Below is a small trained network, with its code and all its weights. Each question gives an input and a class and asks what happens when units are switched off, that is, made to give their printed mean instead of their output.

import numpy as np


def w(rows, s, z=0):
    codes = np.array(rows[::2]) - 128.0
    scale = np.full(codes.shape[1], s)
    scale[-1] = z or s
    return codes * scale


def f(y):
    return np.maximum(y, 0)


def log_softmax(a):
    a = a - a.max(-1, keepdims=True)
    return a - np.log(np.exp(a).sum(-1, keepdims=True))


def net(x, mask):
    res = np.array(x, float).reshape(1, 5) / 4 @ E
    y = f(res @ A[0][:, :-1].T + A[0][:, -1])
    res = res + np.where(mask, y, B[0][:, -1]) @ B[0][:, :-1]
    return log_softmax(res[-1] @ U[:, :-1].T + U[:, -1])


A, B = {}, {}
E = w([
[142,157,114,122,167,130,123],'x0',
[174,165,185,61,82,191,68],'x1',
[104,94,211,118,226,122,104],'x2',
[109,131,128,150,147,248,190],'x3',
[223,100,161,131,120,104,212],'x4',
],0.011)
A[0] = w([
[108,150,143,154,128,224,194,87],'neuron 1',
[69,157,126,97,101,159,56,90],'neuron 2',
[161,135,147,98,101,42,66,78],'neuron 3',
[120,115,134,137,127,241,181,52],'neuron 4',
[80,105,146,123,202,96,168,138],'neuron 5',
[144,134,114,91,109,27,90,101],'neuron 6',
[28,140,53,149,123,123,69,35],'neuron 7',
[116,135,108,164,163,105,147,174],'neuron 8',
[222,99,177,155,102,108,170,118],'neuron 9',
[107,134,59,196,157,90,168,157],'neuron 10',
[158,170,47,144,73,139,135,119],'neuron 11',
[149,139,71,130,78,148,126,130],'neuron 12',
[123,119,117,153,147,212,174,145],'neuron 13',
[166,93,139,132,113,80,105,50],'neuron 14',
[134,167,105,121,86,113,133,141],'neuron 15',
[40,136,107,144,113,141,50,150],'neuron 16',
[133,155,55,109,82,139,157,125],'neuron 17',
[224,95,149,121,115,106,191,86],'neuron 18',
[185,180,198,2,87,183,72,95],'neuron 19',
[173,185,191,73,93,190,86,2],'neuron 20',
[115,104,237,82,181,136,97,138],'neuron 21',
[143,131,83,131,82,129,112,130],'neuron 22',
[101,115,209,121,169,130,122,132],'neuron 23',
[158,162,57,121,66,143,130,133],'neuron 24',
],0.0092,0.0019)
B[0] = w([
[54,211,131,51,118,66,129,212],'neuron 1',
[215,113,71,62,151,198,191,197],'neuron 2',
[52,213,143,69,124,50,154,201],'neuron 3',
[73,211,153,62,106,80,128,213],'neuron 4',
[127,71,148,207,120,121,91,199],'neuron 5',
[48,209,155,46,85,25,135,202],'neuron 6',
[197,107,74,63,170,181,183,204],'neuron 7',
[117,106,93,186,105,127,133,173],'neuron 8',
[205,128,82,51,195,181,150,201],'neuron 9',
[87,55,103,185,32,88,211,204],'neuron 10',
[154,126,214,231,186,146,25,185],'neuron 11',
[159,151,196,167,174,167,75,170],'neuron 12',
[60,194,129,62,113,40,128,203],'neuron 13',
[113,167,121,76,144,102,151,167],'neuron 14',
[135,151,211,154,158,148,77,160],'neuron 15',
[221,108,88,53,208,209,146,208],'neuron 16',
[134,126,204,213,171,145,46,176],'neuron 17',
[222,125,66,59,197,232,154,202],'neuron 18',
[78,10,49,227,30,87,215,250],'neuron 19',
[77,58,76,199,62,41,219,214],'neuron 20',
[154,102,202,204,191,154,3,224],'neuron 21',
[135,142,162,154,160,137,93,162],'neuron 22',
[136,138,211,154,177,154,50,195],'neuron 23',
[162,144,205,197,170,148,41,184],'neuron 24',
],0.0059,0.011)
U = w([
[144,128,230,200,152,148,51,122],'0',
[88,58,56,201,69,103,185,254],'1',
[50,253,145,30,106,89,138,61],'2',
[221,111,63,41,165,194,160,48],'3',
],0.011,0.0023)

Each question gives the input, the list of numbers given to net, and the class t.
The units are the neurons (one row each of A and B). Each row of codes is followed by its name. A weight is (code - 128) times the scale printed after its matrix; where a second scale follows, it is the last column's (A, B and U).
mask holds one flag per neuron, in row order. A switched-off neuron (its flag False) gives its mean, the last column of its row in B, instead of its output. The means were averaged over made-up inputs and are rounded, as every weight is.
A unit's drop is (log p(t) with every unit on - log p(t) with that unit switched off) / (log p(t) with every unit on - log p(t) with every unit switched off).
The circuit of an input: a set's keep is (log p(t) with only the set's units on - log p(t) with every unit switched off) / (log p(t) with every unit on - log p(t) with every unit switched off). Starting from the 12 units with the biggest drops (on a tie, the unit counted first), units are removed one at a time, each time the one whose removal leaves the highest keep (on an exact tie, the one counted first), for as long as the keep stays at least 0.8.
circuit, biggest first: the units of the circuit, biggest drop first
top k neurons: the k neurons with the biggest drops, biggest first
drop when u is switched off: that unit's drop, to one decimal
input [-2,-7,6,-7,8], class 3: top 4 neurons -> [neuron 18; neuron 9; neuron 19; neuron 20]
input [-1,-2,2,6,-8], class 3: circuit, biggest first -> [neuron 16]
input [1,-5,-4,-4,-6], class 3: circuit, biggest first -> [neuron 7; neuron 16]
input [6,-5,-2,-8,1], class 2: top 2 neurons -> [neuron 6; neuron 19]
input [3,5,7,8,0], class 2: top 2 neurons -> [neuron 1; neuron 4]
input [-1,-1,-7,3,7], class 0: top 3 neurons -> [neuron 11; neuron 17; neuron 24]
input [-5,4,1,-2,-4], class 1: top 2 neurons -> [neuron 19; neuron 18]
input [-3,-7,-8,3,8], class 0: top 2 neurons -> [neuron 11; neuron 17]
input [-8,8,-6,5,1], class 1: top 3 neurons -> [neuron 19; neuron 20; neuron 21]
input [2,2,-5,-5,1], class 0: top 3 neurons -> [neuron 11; neuron 24; neuron 1]
input [1,-6,5,-4,8], class 3: top 3 neurons -> [neuron 18; neuron 9; neuron 19]
input [-6,6,-7,-1,1], class 0: top 2 neurons -> [neuron 24; neuron 11]
input [-3,2,1,-5,-7], class 3: top 3 neurons -> [neuron 16; neuron 2; neuron 7]
input [-4,-5,0,-7,6], class 2: top neuron -> [neuron 6]
input [6,5,5,3,-7], class 3: top 2 neurons -> [neuron 2; neuron 16]
input [3,1,-1,7,6], class 2: drop when neuron 4 is switched off -> 0.2
input [-7,3,4,-1,7], class 3: drop when neuron 18 is switched off -> 0.2
input [0,5,-5,3,1], class 0: drop when neuron 20 is switched off -> -0.1
